Rows and whether each has a hidden trait (one of two labels; each part has its own):
[-1.51 -4.13 -1.66  4.57 -1.22  0.40  2.54  1.70 -4.28 -1.02 -2.85  0.68
  1.36  0.39  3.85 -1.06 -1.84  0.91 -2.78  0.14  1.00 -0.37  0.04 -1.32
  0.35 -2.38  0.96] => D
[-0.94 -0.63 -0.90 -3.43 -0.42 -0.60 -1.29  1.17 -2.12  0.18  5.53 -0.88
 -1.88 -0.29 -0.87 -1.52  0.22  0.71  2.45  1.04  0.44  0.80  0.28 -1.71
 -0.67 -0.27  0.16] => D
[ 1.22  2.41  1.25  1.50  0.78  1.84  1.59 -1.06  2.89 -1.00 -4.61  0.92
  3.21  0.51  1.10  1.55  1.65 -1.41 -3.86 -2.64 -0.68 -0.50 -0.16  1.19
  0.80  1.26 -0.38] => N
[-0.55  2.66  0.34 -7.93  0.18 -1.50 -2.73 -0.45  1.87  0.75  5.65 -1.58
 -3.19 -0.61 -3.28 -1.29  0.71  0.40  5.54  0.58  0.17  0.68 -0.67 -0.44
 -1.45  1.46 -0.49] => N
[-0.40 -2.35 -1.03  1.44 -0.80  0.66  0.92  1.65 -1.48 -0.56 -0.15  0.58
  1.17  0.49  1.95 -0.33 -0.58  0.74 -1.87 -0.37  0.38 -0.21  1.26 -2.53
  0.82 -1.12  0.48] => D
[ 2.29  2.48  1.96 -4.45  1.04 -0.32 -0.88 -0.36  1.81  2.16  2.67  0.17
  0.68  0.24 -1.89  3.88  2.83 -1.40  2.21  0.53 -1.23 -0.02  1.72  0.02
 -2.37  2.18  0.07] => N
[-0.74 -4.07 -1.25  3.12 -0.64 -1.30 -1.56  0.77 -3.36 -1.43  0.03 -0.17
 -2.16  0.00 -1.06 -3.92 -3.29  1.19  2.13  1.64  0.78 -0.15 -0.50 -1.18
 -1.14 -2.11  0.44] => D
[ 1.16 -0.02 -0.24  3.20 -0.21  1.07  0.45  0.31  0.97 -0.12 -1.32  1.07
  1.54  0.25  0.86  1.03  0.94 -0.80 -2.98 -0.67 -0.63 -0.13  0.54 -1.14
  1.58 -0.31  0.03] => D
[-0.04  1.61  0.64 -3.32  0.39 -0.41 -1.44 -0.51  0.54  0.07  2.56 -0.72
 -1.08 -0.23 -1.68 -1.09  0.90 -0.55  2.26  0.27 -0.08  0.35 -0.48  0.44
 -1.45  1.18 -0.21] => N
[ 1.22  3.70  1.28 -1.94  0.65  0.44 -0.73 -1.21  3.48  0.85  0.82 -0.14
  0.60 -0.16 -1.59  1.27  2.41 -1.22 -0.25 -0.93 -0.62  0.36 -0.10  1.12
  0.82  1.71 -0.62] => N
[ 1.36  1.70  1.00  2.28  0.55  1.54  1.32 -0.67  3.34 -0.50 -3.95  1.17
  3.27  0.55  1.16  1.66  1.21 -1.38 -3.52 -1.85 -0.49 -0.60  0.20  0.06
  0.82  0.87 -0.17] => D
[ 0.89  3.51  1.02 -0.66  0.47  1.14  0.34 -1.21  2.96 -0.35 -0.29 -0.01
  1.29  0.00 -0.02  1.20  2.54 -1.27 -1.47 -1.51 -0.60  0.29 -0.60  1.49
  1.27  1.75 -0.66] => N
[-0.71 -1.88 -1.05  1.22 -0.61  0.35  0.38  1.09 -1.00 -0.87 -0.83  0.38
  0.25  0.37  1.34 -1.30 -1.41  0.93 -1.63 -0.52  0.33 -0.12  0.60 -1.99
  0.30 -0.99  0.21] => D
[-0.51 -1.12 -0.48  4.35 -0.29  1.07  0.47  0.24  0.14 -1.94 -3.79  0.68
  0.97  0.21  1.05 -2.19 -1.73  0.43 -2.52 -1.42  0.30 -0.22 -0.50 -0.43
  1.92 -1.14 -0.14] => D
[ 1.97 -0.67  0.39  5.90  0.30  1.32  1.22  0.34  1.00 -0.85 -3.64  1.74
  3.09  0.77  1.53  1.03  0.28 -0.99 -4.44 -1.16 -0.88 -0.84  1.21 -1.13
  0.69 -0.38  0.36] => D
[ 0.44  0.33  0.14  0.05  0.03  0.55 -0.14  0.17 -0.32 -0.25  0.61  0.18
  1.60  0.08 -0.18 -0.13  1.19 -0.53 -0.40 -0.11 -0.31  0.10 -0.18 -0.11
 -0.17  0.15  0.03] => D

Part 2:
[ 0.02  4.10  0.25 -0.34 -0.45 -5.25  4.00  0.29 -0.28  1.49 -2.18 -0.67
 -2.49 -0.55 -2.49  5.00 -1.78] => Q347
[-0.52 -2.34  1.24 -0.46  2.53 -2.17 -4.36 -0.84  0.24  0.75  0.32  0.27
  0.42  0.30  0.35 -1.90  6.39] => Q347
[ 0.16  2.00  0.11 -0.43  3.13 -4.15  0.80  1.61  0.79  0.68 -1.43 -0.89
 -3.48 -1.22 -1.51  1.97  0.86] => Q653
[ 0.18  1.82  0.32 -0.28 -0.71 -3.03  2.73 -1.15 -0.20  0.61 -0.98 -1.72
 -0.55  1.08 -1.29  4.49 -3.00] => Q347
[-0.04  2.14 -0.68 -2.02 -1.83 -1.05  3.25 -0.71  1.42 -0.42 -2.39 -2.31
 -2.72 -1.91  0.99  7.67 -3.89] => Q653
[ 0.54  1.02 -0.98  2.63 -3.26 -3.77 -0.55  1.40  0.05 -0.61 -1.41 -0.71
  1.53  1.19 -1.44  2.86  2.15] => Q653
[ 1.05 -5.08  1.16  2.99  5.84 -3.95  0.10 -1.20  0.18 -4.38  1.98 -0.23
  1.78  6.47 -0.45 -1.07  3.58] => Q347
[-0.26  1.05  1.01 -1.16 -2.11 -1.63  0.22 -1.70  0.29  2.16 -0.88 -1.22
  1.29  0.62 -2.04  2.85  1.81] => Q347
[-0.21  1.83  0.46 -0.15 -1.94 -3.27  4.16 -1.48 -1.76  0.11 -1.16 -1.84
 -1.39  2.57  0.29  4.57 -3.01] => Q347
[ 0.86  3.72 -1.02  1.13  3.29 -3.56  5.41  2.79 -0.91  0.50 -0.81 -0.48
 -3.71  0.43 -4.46  3.94 -5.70] => Q653
[ 0.37 -1.81  0.27  0.93  0.53 -2.89  0.32 -1.95 -0.17 -1.63  0.25 -1.39
  1.69  2.57  0.45  3.35 -0.01] => Q347
[ 0.83  0.07 -0.96  2.64  2.46 -3.50 -1.42  2.45 -0.13 -0.44 -0.42 -0.02
 -1.38  0.14 -2.06 -0.29  2.03] => Q653
[ 0.03 -2.21  0.08  1.04 -1.61 -2.19 -3.47 -0.74  0.04 -0.10 -0.50 -0.75
  2.65  1.22  0.20  1.85  3.42] => Q347
[ 0.91  2.29 -0.72  0.08  1.71 -4.42  6.30  0.55 -0.61 -1.89 -0.93 -2.72
 -2.88  1.33 -0.22  8.19 -8.44] => Q347
[ 0.28  3.00 -0.56 -0.69  2.41 -1.39  5.07  1.07  0.02  0.30 -0.86 -0.76
 -3.87 -1.78 -1.48  1.99 -6.00] => Q653
[ 0.55  2.52 -0.23  0.72  3.07 -3.02  1.55  1.66  0.78  0.31 -0.81 -0.29
 -1.79 -0.75 -3.29  1.00 -1.46] => Q653
[ 0.22 -1.17  0.99  0.77  2.84 -1.81 -1.56 -0.28 -0.51  1.02  0.83  0.16
  0.23  1.68 -1.24 -1.66  1.55] => Q347
[ 0.50  1.60 -0.75  1.66 -1.96 -2.12  3.41  0.43 -1.57 -0.68 -1.03 -1.47
 -0.78  2.31 -0.10  1.15 -3.99] => Q347
[ 0.19 -0.24  0.13 -0.33 -1.14  0.18 -2.26 -0.10 -0.37  1.31  0.10 -0.65
  2.19  0.24 -1.12 -0.72  0.03] => Q653
[ 0.84 -0.80 -0.18  1.59  0.50 -2.80  4.99 -1.57 -2.05 -3.09  0.92 -1.96
 -0.06  3.91  1.25  4.27 -9.57] => Q347
[ 0.98  1.94 -0.56  2.90  2.84 -4.21  3.30  2.29 -1.60 -0.28 -0.14 -0.06
 -1.88  2.80 -3.23 -1.17 -1.91] => Q653
[ 0.31  3.12 -0.24  1.15 -0.18 -3.16  1.53  1.82  0.11  1.06 -1.37  0.26
 -1.26 -0.05 -3.98  1.03 -0.58] => Q653
[-0.38  3.31  0.43 -2.09 -2.23 -2.44  5.12 -2.02  0.28  0.80 -2.21 -1.45
 -1.70 -1.75 -0.16  7.72 -6.12] => Q347
[ 0.13  2.71 -1.28 -1.37 -2.12  2.26  1.13  2.11 -0.58  1.12 -0.78 -1.28
 -1.76 -3.63 -0.45  1.34 -8.02] => Q653
[ 0.13 -2.64  1.34  0.96  3.27 -5.76 -3.59 -0.79  2.39 -0.32 -0.83 -0.19
  1.27  1.66 -2.25  3.16  9.29] => Q653
[ 0.04  1.61  0.16  0.29 -3.25 -1.59  0.98 -0.15  0.06  1.14 -1.38 -0.73
  1.60  0.66 -3.04  2.27  0.22] => Q347
[ 0.19 -3.44  0.88  2.64  3.41 -4.84 -1.46 -1.11 -0.41 -1.90  0.00 -0.19
  2.12  4.20  0.10 -0.29  7.30] => Q347
[-0.03  1.79 -1.03 -1.02 -1.10  0.22  0.11  1.18  0.70  0.69 -1.55 -1.36
 -1.27 -3.68  0.40  3.42 -2.33] => Q653
[-0.02 -2.12  0.55  2.49  0.15 -4.14 -3.11 -1.15 -0.75 -0.87 -0.16 -0.26
  3.00  2.97  0.45  1.39  5.45] => Q347
[ 0.23 -2.10  0.49  2.73  0.05 -0.52 -3.03  0.12 -1.13  0.60  1.15  0.82
  3.14  2.72 -1.25 -3.07  4.83] => Q347
[-0.72 -2.68  0.87 -2.17  2.78 -1.05 -1.88 -2.82  2.52 -0.74 -0.96 -1.02
 -0.72 -2.61  3.84  5.03  1.90] => Q653
